Here is a tiny trained network, its code and every weight. The questions are about switching its units off for an input and a class, where a switched-off unit gives its printed mean instead of its output.

import numpy as np


def w(rows, s, z=0):
    codes = np.array(rows[::2]) - 128.0
    scale = np.full(codes.shape[1], s)
    scale[-1] = z or s
    return codes * scale


def f(y):
    return y / 2 * (1 + np.tanh(0.7978845608 * (y + 0.044715 * y**3)))


def log_softmax(a):
    a = a - a.max(-1, keepdims=True)
    return a - np.log(np.exp(a).sum(-1, keepdims=True))


def net(x, mask):
    res = np.array(x, float).reshape(1, 3) / 4 @ E
    y = f(res @ A[0][:, :-1].T + A[0][:, -1])
    res = res + np.where(mask, y, B[0][:, -1]) @ B[0][:, :-1]
    return log_softmax(res[-1] @ U[:, :-1].T + U[:, -1])


A, B = {}, {}
E = w([
[125,193,72,150,196,147,164,164],'x0',
[151,176,176,53,115,129,115,253],'x1',
[197,184,152,163,122,67,134,84],'x2',
],0.014)
A[0] = w([
[99,77,171,107,34,131,78,108,125],'N0',
[126,83,188,133,92,102,100,120,123],'N1',
[164,216,207,68,95,164,85,220,121],'N2',
[156,137,176,91,92,127,103,225,127],'N3',
[246,241,158,162,118,54,172,87,127],'N4',
[150,81,188,135,89,124,91,128,83],'N5',
[150,110,149,115,101,139,56,108,249],'N6',
[101,139,85,184,201,131,231,176,195],'N7',
[137,115,94,154,181,167,124,75,66],'N8',
[91,91,120,202,141,127,184,72,123],'N9',
[135,209,79,170,181,227,176,125,64],'N10',
[108,31,57,217,104,119,120,99,105],'N11',
[76,100,147,110,49,127,31,72,105],'N12',
[114,236,75,127,142,226,201,165,66],'N13',
[75,93,162,96,143,215,191,128,252],'N14',
[29,90,58,142,140,191,139,182,99],'N15',
[72,228,146,134,162,162,131,110,65],'N16',
[56,112,100,86,120,180,110,139,83],'N17',
[55,98,121,93,144,189,127,149,108],'N18',
],0.011)
B[0] = w([
[57,164,75,56,163,87,97,122,192],'N0',
[64,134,88,108,143,91,114,117,171],'N1',
[154,96,146,193,160,120,96,143,250],'N2',
[139,96,136,185,160,157,93,145,221],'N3',
[68,88,133,151,75,67,205,60,227],'N4',
[3,127,124,88,118,109,101,146,159],'N5',
[181,144,24,121,134,145,151,96,207],'N6',
[142,165,48,55,150,132,106,108,214],'N7',
[58,97,175,138,147,94,118,181,161],'N8',
[144,109,174,205,175,167,86,184,200],'N9',
[58,156,112,65,155,105,99,156,180],'N10',
[128,114,169,184,169,152,110,166,203],'N11',
[99,138,115,79,159,102,110,144,183],'N12',
[84,123,110,98,147,108,102,141,190],'N13',
[194,120,84,166,106,111,182,68,216],'N14',
[74,124,133,150,88,64,152,89,193],'N15',
[86,126,175,76,107,92,111,158,144],'N16',
[6,102,236,148,92,75,163,92,163],'N17',
[95,67,180,136,94,111,169,97,176],'N18',
],0.013,0.018)
U = w([
[85,87,190,173,47,45,219,50,102],'0',
[80,146,99,23,189,80,55,157,131],'1',
[130,87,212,246,200,126,45,206,104],'2',
[230,135,10,171,135,140,184,35,251],'3',
[145,161,150,125,80,147,105,136,103],'4',
[166,182,172,92,116,139,119,119,103],'5',
[163,164,147,111,95,165,134,139,101],'6',
],0.012,0.013)

Each question gives the input, the list of numbers given to net, and the class t.
The units are the neurons (one row each of A and B). Each row of codes is followed by its name. A weight is (code - 128) times the scale printed after its matrix; where a second scale follows, it is the last column's (A, B and U).
mask holds one flag per neuron, in row order. A switched-off neuron (its flag False) gives its mean, the last column of its row in B, instead of its output. The means were averaged over made-up inputs and are rounded, as every weight is.
A unit's drop is (log p(t) with every unit on - log p(t) with that unit switched off) / (log p(t) with every unit on - log p(t) with every unit switched off).
The circuit of an input: a set's keep is (log p(t) with only the set's units on - log p(t) with every unit switched off) / (log p(t) with every unit on - log p(t) with every unit switched off). Starting from the 12 units with the biggest drops (on a tie, the unit counted first), units are removed one at a time, each time the one whose removal leaves the highest keep (on an exact tie, the one counted first), for as long as the keep stays at least 0.8.
units of the circuit, in order: the units of the circuit, biggest drop first
k most important neurons: the k neurons with the biggest drops, biggest first
drop of u: that unit's drop, to one decimal
input [-2,-3,2], class 3: 3 most important neurons => N2, N3, N17
input [4,-4,1], class 1: units of the circuit, in order => N10
input [-8,4,-8], class 0: 2 most important neurons => N17, N18
input [2,4,-3], class 2: 2 most important neurons => N4, N6
input [1,8,7], class 2: 4 most important neurons => N2, N3, N14, N15
input [-6,4,-6], class 0: 4 most important neurons => N17, N14, N18, N7
input [6,-6,-4], class 1: 2 most important neurons => N7, N10
input [3,-3,3], class 3: 4 most important neurons => N17, N15, N18, N7
input [-1,3,-4], class 0: 2 most important neurons => N17, N7
input [7,-7,2], class 1: 3 most important neurons => N7, N10, N2
input [3,-3,-3], class 3: 2 most important neurons => N4, N7
input [-8,7,7], class 1: 4 most important neurons => N0, N14, N5, N1
input [-4,-8,-6], class 2: 2 most important neurons => N11, N9
input [-1,6,-5], class 2: units of the circuit, in order => N2
input [-3,8,8], class 0: 2 most important neurons => N4, N9
input [-4,1,2], class 1: drop of N0 => 0.1
input [0,-8,-6], class 2: drop of N2 => 0.0
input [-3,0,-2], class 3: drop of N10 => 0.1
